Below are the code and all the weights of a small trained network. Each question names an input and a class and asks about switching units off, where a switched-off unit gives its printed mean instead of its output.

import numpy as np


def w(rows, s, z=0):
    codes = np.array(rows[::2]) - 128.0
    scale = np.full(codes.shape[1], s)
    scale[-1] = z or s
    return codes * scale


def norm(h):
    return h / np.sqrt((h * h).mean(-1, keepdims=True) + 1e-5)


def f(y):
    return np.maximum(y, 0)


def log_softmax(a):
    a = a - a.max(-1, keepdims=True)
    return a - np.log(np.exp(a).sum(-1, keepdims=True))


def net(x, mask):
    res = np.array(x, float).reshape(1, 6) / 4 @ E
    u = 0
    for l in range(3):
        y = f(norm(res) @ A[l][:, :-1].T + A[l][:, -1])
        res = res + np.where(mask[u : u + 8], y, B[l][:, -1]) @ B[l][:, :-1]
        u += 8
    return log_softmax(norm(res)[-1] @ U[:, :-1].T + U[:, -1])


A, B = {}, {}
E = w([
[64,86,163,128,3,164,76,82,77,69,97,145],'x0',
[127,119,173,144,134,134,157,119,147,126,130,140],'x1',
[135,164,75,187,114,154,38,153,158,149,128,211],'x2',
[122,131,128,139,127,116,130,138,122,135,142,127],'x3',
[57,77,123,145,125,94,150,150,240,121,49,83],'x4',
[143,123,125,134,123,98,111,97,129,140,87,138],'x5',
],0.005)
A[0] = w([
[67,191,78,207,97,182,36,125,254,193,146,174,1],'L0N0',
[129,157,163,137,3,166,123,78,45,91,147,155,64],'L0N1',
[150,149,92,99,204,87,187,76,135,196,133,78,195],'L0N2',
[43,60,76,157,111,105,148,180,248,114,69,88,175],'L0N3',
[133,189,108,213,234,127,94,157,172,133,117,176,26],'L0N4',
[134,133,84,90,119,108,114,64,85,139,139,71,194],'L0N5',
[112,163,122,173,86,162,58,111,134,132,187,243,155],'L0N6',
[59,21,139,204,87,183,70,97,29,59,110,119,221],'L0N7',
],0.005,0.0017)
B[0] = w([
[132,101,234,88,91,199,113,165,123,202,97,176,227],'L0N0',
[235,172,120,74,86,104,160,125,201,100,164,128,224],'L0N1',
[58,144,128,160,64,165,181,196,143,157,141,164,206],'L0N2',
[214,26,131,105,96,82,143,188,88,102,140,86,255],'L0N3',
[229,67,116,176,178,146,64,54,68,47,200,112,197],'L0N4',
[150,67,205,157,136,152,205,111,102,149,174,144,166],'L0N5',
[89,98,48,142,101,110,65,113,219,143,102,71,226],'L0N6',
[2,142,112,175,141,114,147,179,73,53,104,199,252],'L0N7',
],0.0059,0.0069)
A[1] = w([
[72,170,136,155,131,178,149,81,122,148,180,197,253],'L1N0',
[158,80,140,97,163,178,125,85,157,188,169,72,196],'L1N1',
[109,185,145,92,138,179,137,94,112,233,138,123,82],'L1N2',
[110,130,96,145,122,62,254,106,71,84,133,105,179],'L1N3',
[77,171,75,150,180,185,72,45,137,138,151,186,94],'L1N4',
[121,72,109,132,132,111,38,108,138,163,119,84,153],'L1N5',
[98,86,143,97,63,121,177,160,115,156,125,126,238],'L1N6',
[24,68,169,172,196,156,159,182,121,142,79,150,58],'L1N7',
],0.0072,0.0021)
B[1] = w([
[166,172,165,96,139,184,156,22,170,149,108,135,191],'L1N0',
[193,140,97,155,194,1,84,102,105,228,141,124,186],'L1N1',
[119,162,218,157,234,209,78,77,241,249,81,183,143],'L1N2',
[152,179,192,7,91,75,189,85,125,141,192,82,236],'L1N3',
[95,158,22,211,213,72,122,86,224,65,153,105,171],'L1N4',
[153,189,197,90,179,135,176,130,75,107,187,92,180],'L1N5',
[162,175,104,190,224,140,70,92,203,129,134,98,254],'L1N6',
[83,121,33,182,125,161,39,171,21,125,44,160,193],'L1N7',
],0.0062,0.0075)
A[2] = w([
[109,163,184,95,97,175,167,33,65,220,125,203,111],'L2N0',
[179,144,172,89,112,92,242,114,137,240,134,81,31],'L2N1',
[39,135,104,91,114,70,128,175,29,77,115,61,1],'L2N2',
[79,145,71,219,96,183,64,131,143,101,161,223,126],'L2N3',
[30,65,162,135,72,106,112,196,11,42,30,67,110],'L2N4',
[107,99,199,33,65,171,213,98,38,51,153,47,108],'L2N5',
[111,152,134,74,141,28,213,186,24,82,133,81,72],'L2N6',
[146,83,67,190,131,167,102,254,66,153,81,223,125],'L2N7',
],0.0064,0.0046)
B[2] = w([
[33,196,178,82,164,205,95,103,90,90,218,171,193],'L2N0',
[4,66,129,58,79,199,118,152,182,166,96,109,234],'L2N1',
[217,156,230,157,154,81,243,183,65,236,31,109,171],'L2N2',
[79,89,66,95,67,175,144,74,182,95,42,99,254],'L2N3',
[74,226,162,199,210,141,122,254,63,151,78,151,248],'L2N4',
[191,147,129,189,69,50,123,150,9,106,140,230,229],'L2N5',
[147,133,50,143,138,37,191,116,198,80,88,93,214],'L2N6',
[71,25,222,123,57,230,78,113,19,135,105,169,224],'L2N7',
],0.0071,0.0059)
U = w([
[54,212,186,44,205,195,166,71,171,203,198,128,130],'0',
[130,228,167,65,34,84,200,75,68,49,185,199,113],'1',
[203,159,53,183,202,142,62,56,182,167,194,112,183],'2',
[72,141,38,109,62,191,103,45,209,53,70,147,119],'3',
[85,60,95,56,140,45,215,196,204,191,129,12,23],'4',
[142,185,177,166,153,51,216,212,41,111,52,131,255],'5',
[226,2,172,146,182,161,70,180,74,187,139,105,52],'6',
[57,69,153,189,62,201,45,204,55,92,39,177,73],'7',
],0.0094,0.0018)

Each question gives the input, the list of numbers given to net, and the class t.
The units are the neurons (one row each of A and B). Each row of codes is followed by its name. A weight is (code - 128) times the scale printed after its matrix; where a second scale follows, it is the last column's (A, B and U).
mask holds one flag per neuron, layer by layer. A switched-off neuron (its flag False) gives its mean, the last column of its row in B, instead of its output. The means were averaged over made-up inputs and are rounded, as every weight is.
A unit's drop is (log p(t) with every unit on - log p(t) with that unit switched off) / (log p(t) with every unit on - log p(t) with every unit switched off).
The circuit of an input: a set's keep is (log p(t) with only the set's units on - log p(t) with every unit switched off) / (log p(t) with every unit on - log p(t) with every unit switched off). Starting from the 12 units with the biggest drops (on a tie, the unit counted first), units are removed one at a time, each time the one whose removal leaves the highest keep (on an exact tie, the one counted first), for as long as the keep stays at least 0.8.
units of the circuit, in order: the units of the circuit, biggest drop first
most important unit: the unit with the biggest drop
k most important neurons: the k neurons with the biggest drops, biggest first
k most important neurons of layer l: the k neurons of layer l with the biggest drops, biggest first
input [-1,-1,-3,-1,3,1], class 4: most important unit => L0N7
input [-4,3,6,-6,-3,-2], class 2: units of the circuit, in order => L0N3, L0N4
input [-2,2,0,4,5,4], class 4: 2 most important neurons of layer 0 => L0N3, L0N7
input [-7,-8,3,8,0,-6], class 2: 2 most important neurons of layer 0 => L0N7, L0N3
input [-3,-3,4,2,7,4], class 6: 2 most important neurons => L0N7, L0N3
input [-1,-8,-6,-3,1,1], class 4: 2 most important neurons of layer 0 => L0N7, L0N0
input [0,-7,-3,5,1,-4], class 4: 3 most important neurons => L0N7, L0N0, L1N3
input [-6,-7,3,-4,0,8], class 2: 4 most important neurons => L0N3, L0N7, L0N4, L1N4
input [3,5,0,-3,0,4], class 1: 3 most important neurons => L0N1, L0N0, L1N3
input [7,5,-3,-2,-1,0], class 1: 2 most important neurons of layer 0 => L0N1, L0N3
input [8,8,8,8,0,5], class 3: 3 most important neurons => L0N3, L0N1, L2N3
input [-8,-1,4,8,1,5], class 6: units of the circuit, in order => L0N4, L1N6
input [-1,-4,6,-2,1,8], class 6: 3 most important neurons => L0N0, L0N7, L1N6
input [1,1,-6,7,-1,7], class 1: units of the circuit, in order => L1N3
input [0,1,-2,5,-4,-7], class 0: 3 most important neurons => L0N3, L0N7, L0N4
input [1,-2,-2,3,6,-7], class 5: 2 most important neurons => L0N1, L2N5
input [-1,5,1,-4,-8,3], class 2: 4 most important neurons => L0N6, L0N0, L0N7, L1N3
input [-7,3,2,6,-8,-4], class 2: 3 most important neurons => L0N3, L0N4, L0N0
input [4,8,0,-2,-3,2], class 1: 3 most important neurons => L0N1, L0N0, L0N7
input [1,6,7,-8,-2,-1], class 3: units of the circuit, in order => L2N3
input [6,1,-3,-5,1,-3], class 5: 2 most important neurons of layer 0 => L0N7, L0N4
input [7,0,-6,-3,1,7], class 5: 2 most important neurons of layer 0 => L0N7, L0N4
